Below is a small trained network, with its code and all its weights. Each question gives an input and a class and asks what happens when units are switched off, that is, made to give their printed mean instead of their output.

import numpy as np


def w(rows, s, z=0):
    codes = np.array(rows[::2]) - 128.0
    scale = np.full(codes.shape[1], s)
    scale[-1] = z or s
    return codes * scale


def f(y):
    return y / 2 * (1 + np.tanh(0.7978845608 * (y + 0.044715 * y**3)))


def log_softmax(a):
    a = a - a.max(-1, keepdims=True)
    return a - np.log(np.exp(a).sum(-1, keepdims=True))


def net(x, mask):
    res = np.array(x, float).reshape(1, 4) / 4 @ E
    y = f(res @ A[0][:, :-1].T + A[0][:, -1])
    res = res + np.where(mask, y, B[0][:, -1]) @ B[0][:, :-1]
    return log_softmax(res[-1] @ U[:, :-1].T + U[:, -1])


A, B = {}, {}
E = w([
[119,124,128,112,136,114,135,127,129,128,141],'x0',
[57,184,122,30,175,215,67,169,94,164,44],'x1',
[89,57,40,190,178,186,72,183,125,68,191],'x2',
[126,83,185,142,253,129,238,158,189,103,45],'x3',
],0.007)
A[0] = w([
[148,176,87,126,76,134,61,82,80,194,203,106],'neuron 0',
[83,29,58,200,178,193,60,229,121,25,227,96],'neuron 1',
[120,170,66,109,2,122,86,116,96,138,171,122],'neuron 2',
[141,84,190,148,222,119,214,150,217,94,55,140],'neuron 3',
[130,170,88,121,40,107,39,67,52,161,200,160],'neuron 4',
[227,47,137,216,86,30,182,87,196,66,212,6],'neuron 5',
[183,204,200,94,101,75,152,85,122,210,90,114],'neuron 6',
[154,62,173,147,211,96,228,183,190,119,66,145],'neuron 7',
[159,157,89,116,24,113,50,103,67,177,202,141],'neuron 8',
[36,205,124,20,184,251,53,232,81,170,14,44],'neuron 9',
[166,185,174,72,90,90,174,48,133,190,90,109],'neuron 10',
[153,204,221,90,71,78,168,110,158,195,99,133],'neuron 11',
[73,45,19,181,178,192,75,224,157,82,196,106],'neuron 12',
[156,193,215,82,105,108,171,54,130,182,115,121],'neuron 13',
],0.0048,0.0022)
B[0] = w([
[97,94,179,137,199,159,153,149,190,100,113,191],'neuron 0',
[214,198,46,42,69,91,211,146,69,110,60,224],'neuron 1',
[81,102,170,155,177,182,102,169,166,85,130,199],'neuron 2',
[51,96,197,129,189,179,86,170,163,79,115,222],'neuron 3',
[62,110,185,151,187,214,124,168,170,71,111,224],'neuron 4',
[123,49,138,196,55,52,28,46,122,250,228,224],'neuron 5',
[184,183,64,92,101,100,195,164,92,132,81,189],'neuron 6',
[46,91,196,160,189,223,120,135,180,76,115,218],'neuron 7',
[46,101,199,144,193,194,103,175,174,60,127,218],'neuron 8',
[105,70,115,228,79,28,45,2,147,250,236,254],'neuron 9',
[168,170,73,101,112,96,153,149,95,112,71,185],'neuron 10',
[187,181,92,73,101,98,188,147,84,91,108,193],'neuron 11',
[197,173,74,52,87,58,225,152,64,97,52,213],'neuron 12',
[178,127,97,107,102,115,158,156,94,113,100,183],'neuron 13',
],0.006,0.0065)
U = w([
[50,115,204,131,183,224,117,188,185,51,110,212],'0',
[207,173,59,85,102,93,167,161,87,101,57,158],'1',
[107,93,136,160,102,71,76,5,144,254,221,6],'2',
],0.0084,0.0016)

Each question gives the input, the list of numbers given to net, and the class t.
The units are the neurons (one row each of A and B). Each row of codes is followed by its name. A weight is (code - 128) times the scale printed after its matrix; where a second scale follows, it is the last column's (A, B and U).
mask holds one flag per neuron, in row order. A switched-off neuron (its flag False) gives its mean, the last column of its row in B, instead of its output. The means were averaged over made-up inputs and are rounded, as every weight is.
A unit's drop is (log p(t) with every unit on - log p(t) with that unit switched off) / (log p(t) with every unit on - log p(t) with every unit switched off).
The circuit of an input: a set's keep is (log p(t) with only the set's units on - log p(t) with every unit switched off) / (log p(t) with every unit on - log p(t) with every unit switched off). Starting from the 12 units with the biggest drops (on a tie, the unit counted first), units are removed one at a time, each time the one whose removal leaves the highest keep (on an exact tie, the one counted first), for as long as the keep stays at least 0.8.
circuit, biggest first: the units of the circuit, biggest drop first
unit that matters most: the unit with the biggest drop
top k neurons: the k neurons with the biggest drops, biggest first
drop when u is switched off: that unit's drop, to one decimal
input [7,-1,-1,-4], class 0: unit that matters most	neuron 9
input [-2,-6,-5,-6], class 0: circuit, biggest first	neuron 8; neuron 4
input [1,-3,3,-1], class 1: top 2 neurons	neuron 9; neuron 1
input [-4,5,5,-1], class 1: top 3 neurons	neuron 12; neuron 1; neuron 5
input [-6,5,-4,-5], class 0: top 2 neurons	neuron 5; neuron 4
input [3,5,-1,-6], class 0: top 3 neurons	neuron 4; neuron 8; neuron 5
input [-1,2,-1,0], class 2: top 2 neurons	neuron 1; neuron 12
input [7,-3,6,-6], class 0: top 4 neurons	neuron 8; neuron 4; neuron 2; neuron 0
input [-5,-5,6,-7], class 0: top 2 neurons	neuron 8; neuron 4
input [-3,2,2,0], class 1: top 2 neurons	neuron 5; neuron 7
input [-2,6,8,-4], class 1: top 2 neurons	neuron 1; neuron 12
input [3,4,3,2], class 2: drop when neuron 9 is switched off	0.4
input [1,8,5,-1], class 2: drop when neuron 9 is switched off	1.2
input [4,5,-5,2], class 1: unit that matters most	neuron 5
input [-6,8,7,-3], class 2: drop when neuron 1 is switched off	-0.1
